Below are the code and all the weights of a small trained network. Each question names an input and a class and asks about switching units off, where a switched-off unit gives its printed mean instead of its output.

import numpy as np


def w(rows, s, z=0):
    codes = np.array(rows[::2]) - 128.0
    scale = np.full(codes.shape[1], s)
    scale[-1] = z or s
    return codes * scale


def f(y):
    return y / 2 * (1 + np.tanh(0.7978845608 * (y + 0.044715 * y**3)))


def log_softmax(a):
    a = a - a.max(-1, keepdims=True)
    return a - np.log(np.exp(a).sum(-1, keepdims=True))


def net(x, mask):
    res = np.array(x, float).reshape(1, 6) / 4 @ E
    y = f(res @ A[0][:, :-1].T + A[0][:, -1])
    res = res + np.where(mask, y, B[0][:, -1]) @ B[0][:, :-1]
    return log_softmax(res[-1] @ U[:, :-1].T + U[:, -1])


A, B = {}, {}
E = w([
[109,171,124,91,40,60,231,177],'x0',
[91,157,125,166,216,52,102,85],'x1',
[238,154,135,157,71,2,103,253],'x2',
[199,112,32,127,172,95,234,132],'x3',
[145,186,173,108,240,76,38,156],'x4',
[110,178,218,136,219,158,183,58],'x5',
],0.0063)
A[0] = w([
[62,83,108,171,70,122,68,111,58],'N0',
[177,65,185,75,153,151,103,152,71],'N1',
[96,129,158,126,137,143,159,92,170],'N2',
[48,71,171,88,215,197,135,137,150],'N3',
[172,184,154,185,153,94,112,154,252],'N4',
[168,180,187,168,149,109,127,166,235],'N5',
[150,126,134,159,181,233,126,116,34],'N6',
[112,149,136,55,36,67,95,132,252],'N7',
[210,147,110,190,72,182,136,142,252],'N8',
[129,136,112,104,120,204,28,130,233],'N9',
[121,87,108,129,47,126,183,254,250],'N10',
],0.0094,0.0021)
B[0] = w([
[129,76,109,180,48,117,119,109,179],'N0',
[84,148,175,90,150,206,2,116,154],'N1',
[151,183,47,165,54,113,206,93,177],'N2',
[41,125,66,172,116,188,174,98,241],'N3',
[172,161,153,62,233,101,121,138,230],'N4',
[124,197,102,136,198,113,60,56,219],'N5',
[94,129,93,100,138,103,142,181,195],'N6',
[236,132,164,129,128,195,125,188,224],'N7',
[184,147,85,83,87,93,111,169,193],'N8',
[53,118,150,150,125,137,73,140,225],'N9',
[175,105,92,83,108,196,95,105,255],'N10',
],0.0074,0.007)
U = w([
[131,76,175,125,120,60,127,138,3],'0',
[195,218,206,98,119,197,66,171,175],'1',
[149,73,110,193,30,160,57,215,99],'2',
[7,65,132,157,133,103,65,160,25],'3',
[121,137,97,125,79,188,186,152,253],'4',
[144,175,127,136,255,44,159,155,75],'5',
[160,227,138,28,108,117,96,169,40],'6',
[202,95,32,42,108,110,119,189,251],'7',
],0.0079,0.0021)

Each question gives the input, the list of numbers given to net, and the class t.
The units are the neurons (one row each of A and B). Each row of codes is followed by its name. A weight is (code - 128) times the scale printed after its matrix; where a second scale follows, it is the last column's (A, B and U).
mask holds one flag per neuron, in row order. A switched-off neuron (its flag False) gives its mean, the last column of its row in B, instead of its output. The means were averaged over made-up inputs and are rounded, as every weight is.
A unit's drop is (log p(t) with every unit on - log p(t) with that unit switched off) / (log p(t) with every unit on - log p(t) with every unit switched off).
The circuit of an input: a set's keep is (log p(t) with only the set's units on - log p(t) with every unit switched off) / (log p(t) with every unit on - log p(t) with every unit switched off). Starting from all 11 units, units are removed one at a time, each time the one whose removal leaves the highest keep (on an exact tie, the one counted first), for as long as the keep stays at least 0.8.
units of the circuit, in order: the units of the circuit, biggest drop first
unit that matters most: the unit with the biggest drop
k most important neurons: the k neurons with the biggest drops, biggest first
drop when u is switched off: that unit's drop, to one decimal
input [-4,-4,-1,0,8,4], class 3: 3 most important neurons => N3, N7, N9
input [-6,-2,-7,1,-3,-4], class 3: units of the circuit, in order => N9, N7
input [-3,0,-6,-2,-1,7], class 4: unit that matters most => N2
input [-1,0,3,-2,-3,8], class 5: 2 most important neurons => N10, N7
input [-3,1,-1,-5,1,-4], class 3: units of the circuit, in order => N9, N10
input [-3,4,4,4,-4,3], class 5: units of the circuit, in order => N10, N7, N0
input [7,6,-6,5,3,7], class 4: 2 most important neurons => N3, N2
input [-2,1,-5,7,0,7], class 4: units of the circuit, in order => N3, N2
input [1,-1,-7,-1,2,-3], class 3: 4 most important neurons => N7, N10, N9, N8
input [0,-2,6,2,1,7], class 5: drop when N10 is switched off => 0.2
input [3,-5,-7,-4,-7,-6], class 2: drop when N0 is switched off => 0.4
input [-3,0,-2,-3,2,-1], class 3: drop when N7 is switched off => 0.1
